Below is a small trained network, with its code and all its weights. Each question gives an input and a class and asks what happens when units are switched off, that is, made to give their printed mean instead of their output.

import numpy as np


def w(rows, s, z=0):
    codes = np.array(rows[::2]) - 128.0
    scale = np.full(codes.shape[1], s)
    scale[-1] = z or s
    return codes * scale


def f(y):
    return y / 2 * (1 + np.tanh(0.7978845608 * (y + 0.044715 * y**3)))


def log_softmax(a):
    a = a - a.max(-1, keepdims=True)
    return a - np.log(np.exp(a).sum(-1, keepdims=True))


def net(x, mask):
    res = np.array(x, float).reshape(1, 3) / 4 @ E
    y = f(res @ A[0][:, :-1].T + A[0][:, -1])
    res = res + np.where(mask, y, B[0][:, -1]) @ B[0][:, :-1]
    return log_softmax(res[-1] @ U[:, :-1].T + U[:, -1])


A, B = {}, {}
E = w([
[168,151,194,176,59,153,154,107,124,166],'x0',
[100,192,130,149,125,139,142,160,249,104],'x1',
[224,174,143,76,163,130,103,142,123,106],'x2',
],0.015)
A[0] = w([
[135,119,125,127,127,126,128,123,105,131,248],'n1',
[75,89,118,157,109,128,124,119,96,143,115],'n2',
[145,70,120,116,133,121,126,114,5,147,91],'n3',
[209,137,118,113,169,119,128,121,112,137,104],'n4',
[221,147,145,88,166,111,120,122,102,122,118],'n5',
[127,148,129,140,140,124,134,134,146,132,104],'n6',
[116,142,125,129,137,124,129,120,204,134,80],'n7',
[20,85,128,152,91,113,144,111,85,146,95],'n8',
[150,132,129,108,131,139,130,128,126,118,97],'n9',
[179,133,184,173,43,127,135,117,80,161,89],'n10',
[82,102,74,82,216,119,118,132,98,118,108],'n11',
[87,123,138,143,118,113,122,131,116,137,155],'n12',
[104,117,110,109,178,115,123,127,105,128,99],'n13',
],0.021,0.018)
B[0] = w([
[126,94,138,96,252,106,140,86,161,197,218],'n1',
[148,132,119,135,119,170,127,181,125,125,196],'n2',
[93,208,149,145,117,78,128,143,146,99,245],'n3',
[147,134,95,144,123,172,113,159,115,117,199],'n4',
[125,122,108,113,135,198,122,169,109,131,237],'n5',
[70,131,117,118,106,130,124,119,113,117,149],'n6',
[123,183,146,138,112,95,129,141,133,116,198],'n7',
[131,126,94,124,133,202,117,160,102,121,235],'n8',
[133,131,135,129,94,155,148,175,128,109,142],'n9',
[138,82,134,132,54,101,133,82,130,118,222],'n10',
[143,88,147,134,70,113,138,78,132,140,249],'n11',
[147,133,129,93,156,129,114,129,125,127,173],'n12',
[133,101,124,134,72,110,127,113,124,100,176],'n13',
],0.036,0.021)
U = w([
[141,138,108,109,123,220,104,179,123,119,90],'0',
[151,76,161,133,44,130,146,69,142,118,135],'1',
[54,246,178,143,122,108,129,156,165,83,112],'2',
[126,114,154,90,226,134,143,102,160,207,254],'3',
[146,108,143,163,145,121,143,142,106,120,85],'4',
],0.013,0.0084)

Each question gives the input, the list of numbers given to net, and the class t.
The units are the neurons (one row each of A and B). Each row of codes is followed by its name. A weight is (code - 128) times the scale printed after its matrix; where a second scale follows, it is the last column's (A, B and U).
mask holds one flag per neuron, in row order. A switched-off neuron (its flag False) gives its mean, the last column of its row in B, instead of its output. The means were averaged over made-up inputs and are rounded, as every weight is.
A unit's drop is (log p(t) with every unit on - log p(t) with that unit switched off) / (log p(t) with every unit on - log p(t) with every unit switched off).
The circuit of an input: a set's keep is (log p(t) with only the set's units on - log p(t) with every unit switched off) / (log p(t) with every unit on - log p(t) with every unit switched off). Starting from the 12 units with the biggest drops (on a tie, the unit counted first), units are removed one at a time, each time the one whose removal leaves the highest keep (on an exact tie, the one counted first), for as long as the keep stays at least 0.8.
units of the circuit, in order: the units of the circuit, biggest drop first
most important unit: the unit with the biggest drop
k most important neurons: the k neurons with the biggest drops, biggest first
drop of u: that unit's drop, to one decimal
input [-7,-4,1], class 1: units of the circuit, in order	(n11)
input [8,-7,-8], class 0: 4 most important neurons	(n8, n2, n11, n12)
input [7,-6,-7], class 0: 2 most important neurons	(n8, n2)
input [-4,-3,-1], class 1: 2 most important neurons	(n11, n13)
input [-7,-8,7], class 2: 2 most important neurons	(n3, n8)
input [7,6,-7], class 0: 2 most important neurons	(n8, n11)
input [-2,4,3], class 2: 2 most important neurons	(n1, n8)
input [4,5,-4], class 2: 2 most important neurons	(n11, n5)
input [3,-5,-6], class 0: 2 most important neurons	(n8, n2)
input [5,0,-5], class 0: 3 most important neurons	(n8, n11, n2)
input [7,0,6], class 1: 2 most important neurons	(n10, n8)
input [3,-4,-3], class 2: 2 most important neurons	(n3, n11)
input [-5,-6,-4], class 2: 2 most important neurons	(n3, n10)
input [3,-6,-7], class 0: units of the circuit, in order	(n8)
input [-8,7,0], class 1: 2 most important neurons	(n11, n3)
input [-6,6,3], class 1: 2 most important neurons	(n3, n11)
input [-8,-8,-6], class 1: 2 most important neurons	(n11, n13)
input [-8,-7,5], class 1: drop of n13	0.9
input [-5,-7,-4], class 2: drop of n3	4.5
input [6,1,3], class 1: most important unit	n10
input [6,2,2], class 1: drop of n10	1.7
input [6,4,-7], class 0: drop of n11	1.7
